Here is a tiny trained network, its code and every weight. The questions are about switching its units off for an input and a target symbol, where a switched-off unit gives its printed mean instead of its output.

import numpy as np


def w(rows, s, z=0):
    codes = np.array(rows[::2]) - 128.0
    scale = np.full(codes.shape[1], s)
    scale[-1] = z or s
    return codes * scale


def f(y):
    return np.maximum(y, 0)


def softmax(a):
    e = np.exp(a - a.max(-1, keepdims=True))
    return e / e.sum(-1, keepdims=True)


def log_softmax(a):
    a = a - a.max(-1, keepdims=True)
    return a - np.log(np.exp(a).sum(-1, keepdims=True))


def net(x, mask):
    ids = ['ΔΩαβγεζηλμπστφ'.index(c) for c in x.split()]
    T = len(ids)
    res = E[ids] + P[:T]
    u = 0
    for l in range(2):
        q, k, v = (res @ M[l].T for M in (Q, K, V))
        z = softmax(np.where(np.tri(T) > 0, q @ k.T / 4**0.5, -1e9)) @ v
        res = res + np.where(mask[u], z, O[l][:, -1]) @ O[l][:, :-1]
        u += 1
        y = f(res @ A[l][:, :-1].T + A[l][:, -1])
        res = res + np.where(mask[u : u + 12], y, B[l][:, -1]) @ B[l][:, :-1]
        u += 12
    return log_softmax(res[-1] @ U[:, :-1].T + U[:, -1])


Q, K, V, O, A, B = {}, {}, {}, {}, {}, {}
E = w([
[105,152,165],'Δ',
[107,121,167],'Ω',
[153,122,115],'α',
[26,132,167],'β',
[45,188,122],'γ',
[225,252,82],'ε',
[60,216,143],'ζ',
[223,157,116],'η',
[194,199,54],'λ',
[92,100,185],'μ',
[117,78,130],'π',
[35,128,170],'σ',
[154,216,129],'τ',
[33,133,139],'φ',
],0.014)
P = w([
[102,65,254],'0',
[156,71,42],'1',
[151,176,197],'2',
[151,104,46],'3',
[181,185,190],'4',
[152,119,48],'5',
[193,189,189],'6',
],0.0083)
Q[0] = w([
[138,141,117],'0.h1',
[125,180,2],'0.h1',
[41,154,35],'0.h1',
[98,98,85],'0.h1',
],0.012)
K[0] = w([
[121,155,118],'0.h1',
[81,169,1],'0.h1',
[54,77,47],'0.h1',
[149,40,73],'0.h1',
],0.0093)
V[0] = w([
[196,37,3],'0.h1',
[62,97,124],'0.h1',
[225,145,105],'0.h1',
[40,26,49],'0.h1',
],0.0028)
O[0] = w([
[2,232,27,3],'0.h1',
[157,165,92,144],'0.h1',
[47,105,148,80],'0.h1',
[156,223,25,93],'0.h1',
],0.0035,0.0025)
A[0] = w([
[94,73,148,83],'0.n1',
[135,103,12,52],'0.n2',
[157,182,131,86],'0.n3',
[176,56,163,151],'0.n4',
[190,79,76,253],'0.n5',
[63,50,129,107],'0.n6',
[79,82,78,66],'0.n7',
[100,132,42,84],'0.n8',
[176,161,138,148],'0.n9',
[56,99,166,95],'0.n10',
[62,196,22,118],'0.n11',
[161,85,100,137],'0.n12',
],0.012,0.0031)
B[0] = w([
[167,100,142,146],'0.n1',
[122,246,2,164],'0.n2',
[98,140,163,196],'0.n3',
[132,169,125,153],'0.n4',
[121,215,201,170],'0.n5',
[191,191,196,159],'0.n6',
[205,207,117,147],'0.n7',
[151,118,11,178],'0.n8',
[169,152,148,195],'0.n9',
[227,145,147,184],'0.n10',
[220,63,177,253],'0.n11',
[95,174,134,139],'0.n12',
],0.014,0.0053)
Q[1] = w([
[248,125,151],'1.h1',
[110,110,106],'1.h1',
[133,172,100],'1.h1',
[104,146,156],'1.h1',
],0.012)
K[1] = w([
[11,22,254],'1.h1',
[117,214,85],'1.h1',
[169,83,185],'1.h1',
[182,57,125],'1.h1',
],0.0078)
V[1] = w([
[113,37,89],'1.h1',
[153,30,88],'1.h1',
[138,3,74],'1.h1',
[146,96,116],'1.h1',
],0.005)
O[1] = w([
[169,209,90,16],'1.h1',
[157,222,125,47],'1.h1',
[175,253,100,1],'1.h1',
[139,163,136,112],'1.h1',
],0.0073,0.0071)
A[1] = w([
[149,123,220,103],'1.n1',
[93,122,31,101],'1.n2',
[176,71,191,80],'1.n3',
[64,82,177,205],'1.n4',
[122,215,85,108],'1.n5',
[172,157,89,42],'1.n6',
[106,114,28,67],'1.n7',
[204,48,108,104],'1.n8',
[152,230,189,183],'1.n9',
[88,49,70,253],'1.n10',
[156,170,122,140],'1.n11',
[12,243,142,59],'1.n12',
],0.011,0.0041)
B[1] = w([
[123,197,169,246],'1.n1',
[82,231,158,135],'1.n2',
[148,176,184,250],'1.n3',
[69,54,125,216],'1.n4',
[148,163,206,147],'1.n5',
[173,78,131,149],'1.n6',
[101,246,137,137],'1.n7',
[162,177,75,220],'1.n8',
[81,34,108,219],'1.n9',
[76,51,33,171],'1.n10',
[158,116,126,151],'1.n11',
[31,189,4,151],'1.n12',
],0.016,0.012)
U = w([
[127,81,255,132],'Δ',
[77,70,179,250],'Ω',
[64,44,129,175],'α',
[56,126,101,127],'β',
[154,155,164,65],'γ',
[138,182,152,2],'ε',
[97,157,124,56],'ζ',
[122,150,83,74],'η',
[172,145,169,45],'λ',
[99,190,134,110],'μ',
[138,29,84,238],'π',
[205,113,128,78],'σ',
[194,41,169,140],'τ',
[149,129,154,198],'φ',
],0.0092,0.0044)

Each question gives the input, a string of symbols that net reads in full, and the target symbol t.
The units are the heads (4 rows each of Q, K, V and O) and the neurons (one row each of A and B). Each row of codes is followed by its name. A weight is (code - 128) times the scale printed after its matrix; where a second scale follows, it is the last column's (O, A, B and U).
mask holds one flag per unit, layer by layer, with each layer's heads first. A switched-off unit (its flag False) gives its mean, the last column of its rows in O or B, instead of its output. The means were averaged over made-up inputs and are rounded, as every weight is.
A unit's drop is (log p(t) with every unit on - log p(t) with that unit switched off) / (log p(t) with every unit on - log p(t) with every unit switched off).
top k neurons: the k neurons with the biggest drops, biggest first
k most important neurons of layer l: the k neurons of layer l with the biggest drops, biggest first
input φ η ζ, target Δ: top 2 neurons => [0.n6, 0.n2]
input Δ γ ε, target Δ: top neuron => [0.n4]
input α μ ζ, target Δ: 2 most important neurons of layer 0 => [0.n4, 0.n5]
input ζ ζ ζ ζ, target π: 4 most important neurons of layer 0 => [0.n8, 0.n10, 0.n11, 0.n6]
input ζ α γ ε, target τ: top 2 neurons => [0.n11, 0.n5]
input ζ φ ζ π φ τ π, target Δ: 2 most important neurons of layer 0 => [0.n5, 0.n8]
input Δ τ ζ φ γ, target Δ: top 2 neurons => [0.n8, 1.n9]
input ε ζ φ ζ γ σ ζ, target α: top 4 neurons => [0.n11, 1.n9, 1.n8, 1.n3]
input φ γ γ Δ, target α: top 3 neurons => [0.n11, 0.n6, 0.n10]
input φ σ η ζ λ φ ζ, target Ω: top 3 neurons => [0.n11, 0.n10, 0.n2]
input Δ α ζ ζ, target π: 4 most important neurons of layer 0 => [0.n8, 0.n11, 0.n10, 0.n6]
input τ β φ, target Δ: 3 most important neurons of layer 0 => [0.n10, 0.n8, 0.n2]
input η α φ ζ φ α τ, target Δ: 2 most important neurons of layer 0 => [0.n2, 0.n8]
input ζ ζ η γ γ ζ ζ, target β: top 4 neurons => [0.n11, 1.n12, 0.n10, 0.n3]
input ζ ζ ζ λ, target ε: top 4 neurons => [0.n8, 0.n11, 0.n2, 1.n7]
input ζ σ ζ ζ ζ Δ, target α: top 4 neurons => [0.n11, 0.n10, 1.n3, 0.n6]
input ζ λ ε, target Δ: 2 most important neurons of layer 0 => [0.n9, 0.n2]
input φ α ζ γ, target η: 3 most important neurons of layer 0 => [0.n11, 0.n8, 0.n2]
input σ φ ζ σ ε φ, target π: top 3 neurons => [0.n11, 0.n8, 1.n10]
input ζ ζ τ ζ γ ζ ζ, target β: top 2 neurons => [0.n11, 1.n12]
input ζ γ ζ μ, target Δ: top neuron => [0.n6]
input α γ ζ ζ τ ε, target τ: 4 most important neurons of layer 0 => [0.n11, 0.n5, 0.n2, 0.n9]
input β γ ζ ζ ζ φ τ, target Δ: top neuron => [0.n8]
input λ ζ Δ φ ζ η, target β: 3 most important neurons of layer 0 => [0.n5, 0.n11, 0.n12]
input τ ζ ζ λ, target ε: 2 most important neurons of layer 0 => [0.n8, 0.n11]
input ζ τ Ω γ φ ζ ζ, target α: 3 most important neurons of layer 0 => [0.n11, 0.n2, 0.n10]
input ζ λ φ φ γ, target Δ: 4 most important neurons of layer 0 => [0.n8, 0.n2, 0.n11, 0.n3]
